Below are the code and all the weights of a small trained network. Each question names an input and a class and asks about switching units off, where a switched-off unit gives its printed mean instead of its output.

import numpy as np


def w(rows, s, z=0):
    codes = np.array(rows[::2]) - 128.0
    scale = np.full(codes.shape[1], s)
    scale[-1] = z or s
    return codes * scale


def norm(h):
    return h / np.sqrt((h * h).mean(-1, keepdims=True) + 1e-5)


def f(y):
    return y / 2 * (1 + np.tanh(0.7978845608 * (y + 0.044715 * y**3)))


def log_softmax(a):
    a = a - a.max(-1, keepdims=True)
    return a - np.log(np.exp(a).sum(-1, keepdims=True))


def net(x, mask):
    res = np.array(x, float).reshape(1, 8) / 4 @ E
    u = 0
    for l in range(4):
        y = f(norm(res) @ A[l][:, :-1].T + A[l][:, -1])
        res = res + np.where(mask[u : u + 4], y, B[l][:, -1]) @ B[l][:, :-1]
        u += 4
    return log_softmax(norm(res)[-1] @ U[:, :-1].T + U[:, -1])


A, B = {}, {}
E = w([
[117,130,140,146,108],'x0',
[153,73,218,67,87],'x1',
[144,131,128,126,143],'x2',
[122,127,133,135,118],'x3',
[106,254,178,102,149],'x4',
[83,92,151,150,214],'x5',
[144,129,121,114,149],'x6',
[128,127,127,124,129],'x7',
],0.0084)
A[0] = w([
[141,67,74,163,113,70],'0.n1',
[164,88,111,185,96,44],'0.n2',
[65,71,122,135,195,160],'0.n3',
[175,174,22,44,1,4],'0.n4',
],0.0076,0.0031)
B[0] = w([
[157,182,83,74,179,192],'0.n1',
[102,82,72,46,150,144],'0.n2',
[124,142,225,189,138,230],'0.n3',
[145,112,218,248,169,251],'0.n4',
],0.012,0.0029)
A[1] = w([
[146,205,172,118,107,88],'1.n1',
[189,126,187,87,107,4],'1.n2',
[254,155,84,171,39,60],'1.n3',
[58,108,111,111,133,64],'1.n4',
],0.0083,0.0028)
B[1] = w([
[102,183,162,91,107,253],'1.n1',
[159,34,162,97,68,189],'1.n2',
[73,71,219,206,254,209],'1.n3',
[168,81,146,162,193,93],'1.n4',
],0.0087,0.0024)
A[2] = w([
[108,60,99,97,98,133],'2.n1',
[128,213,177,2,89,92],'2.n2',
[143,127,168,161,128,6],'2.n3',
[148,139,130,140,185,75],'2.n4',
],0.0071,0.0023)
B[2] = w([
[157,188,121,114,113,141],'2.n1',
[91,150,93,92,146,254],'2.n2',
[105,145,101,173,139,136],'2.n3',
[141,114,159,176,5,151],'2.n4',
],0.012,0.0031)
A[3] = w([
[125,2,40,122,112,3],'3.n1',
[149,42,108,141,150,102],'3.n2',
[83,200,5,226,119,63],'3.n3',
[83,79,165,67,62,123],'3.n4',
],0.011,0.0033)
B[3] = w([
[40,210,110,124,111,202],'3.n1',
[34,250,102,125,68,216],'3.n2',
[249,25,100,49,95,255],'3.n3',
[254,45,107,104,130,210],'3.n4',
],0.01,0.0047)
U = w([
[170,6,122,99,109,250],'0',
[70,85,205,240,142,90],'1',
[48,210,85,71,89,30],'2',
],0.012,0.0022)

Each question gives the input, the list of numbers given to net, and the class t.
The units are the neurons (one row each of A and B). Each row of codes is followed by its name. A weight is (code - 128) times the scale printed after its matrix; where a second scale follows, it is the last column's (A, B and U).
mask holds one flag per neuron, layer by layer. A switched-off neuron (its flag False) gives its mean, the last column of its row in B, instead of its output. The means were averaged over made-up inputs and are rounded, as every weight is.
A unit's drop is (log p(t) with every unit on - log p(t) with that unit switched off) / (log p(t) with every unit on - log p(t) with every unit switched off).
The circuit of an input: a set's keep is (log p(t) with only the set's units on - log p(t) with every unit switched off) / (log p(t) with every unit on - log p(t) with every unit switched off). Starting from the 12 units with the biggest drops (on a tie, the unit counted first), units are removed one at a time, each time the one whose removal leaves the highest keep (on an exact tie, the one counted first), for as long as the keep stays at least 0.8.
units of the circuit, in order: the units of the circuit, biggest drop first
most important unit: the unit with the biggest drop
k most important neurons: the k neurons with the biggest drops, biggest first
top k neurons in layer l: the k neurons of layer l with the biggest drops, biggest first
drop of u: that unit's drop, to one decimal
input [5,-6,-1,-7,2,-5,-7,-1], class 0: most important unit -> 3.n3
input [2,-5,-1,0,-6,-5,3,4], class 2: 2 most important neurons -> 0.n2; 3.n2
input [5,-8,-4,7,-6,7,1,-7], class 0: 2 most important neurons -> 3.n3; 1.n3
input [3,5,5,7,-8,1,-4,-1], class 2: units of the circuit, in order -> 3.n1; 3.n2
input [-5,-6,4,-8,5,-5,3,-6], class 0: top 2 neurons in layer 3 -> 3.n3; 3.n2
input [4,-2,-3,1,-1,2,-3,5], class 0: 3 most important neurons -> 1.n3; 0.n4; 1.n2
input [8,-4,-1,5,-7,-6,-4,1], class 2: 3 most important neurons -> 0.n2; 3.n2; 0.n3
input [-5,-5,8,2,5,-3,5,5], class 0: units of the circuit, in order -> 3.n3; 3.n2
input [-2,6,-8,4,6,-2,-8,7], class 0: top 2 neurons in layer 3 -> 3.n4; 3.n2
input [5,-5,4,-3,-8,-4,6,5], class 2: 3 most important neurons -> 3.n1; 3.n2; 0.n2
input [-1,-5,5,1,-2,-6,0,-4], class 1: 2 most important neurons -> 0.n4; 1.n3
input [5,-3,5,0,-6,5,3,-5], class 2: 4 most important neurons -> 0.n4; 3.n2; 0.n2; 1.n3
input [4,5,0,-1,1,-6,6,2], class 1: 3 most important neurons -> 0.n4; 3.n3; 1.n3
input [1,-4,-6,1,4,-6,-1,6], class 1: units of the circuit, in order -> 0.n4
input [7,-3,3,0,-6,-5,-8,-1], class 2: top 2 neurons in layer 0 -> 0.n2; 0.n3
input [7,2,-3,-1,8,-8,0,-1], class 1: top 3 neurons in layer 0 -> 0.n4; 0.n1; 0.n2
input [5,-5,8,-2,-6,-1,-3,0], class 2: top 3 neurons in layer 3 -> 3.n1; 3.n2; 3.n4
input [-1,-5,7,-7,-1,5,-4,-8], class 0: 3 most important neurons -> 3.n3; 1.n3; 0.n4
input [-5,5,6,-8,-8,-3,-6,4], class 2: top 2 neurons in layer 3 -> 3.n1; 3.n2
input [-2,-5,5,6,-7,-5,7,-4], class 2: most important unit -> 0.n2
input [-5,-8,4,-1,4,-5,3,-2], class 0: drop of 3.n3 -> 0.7
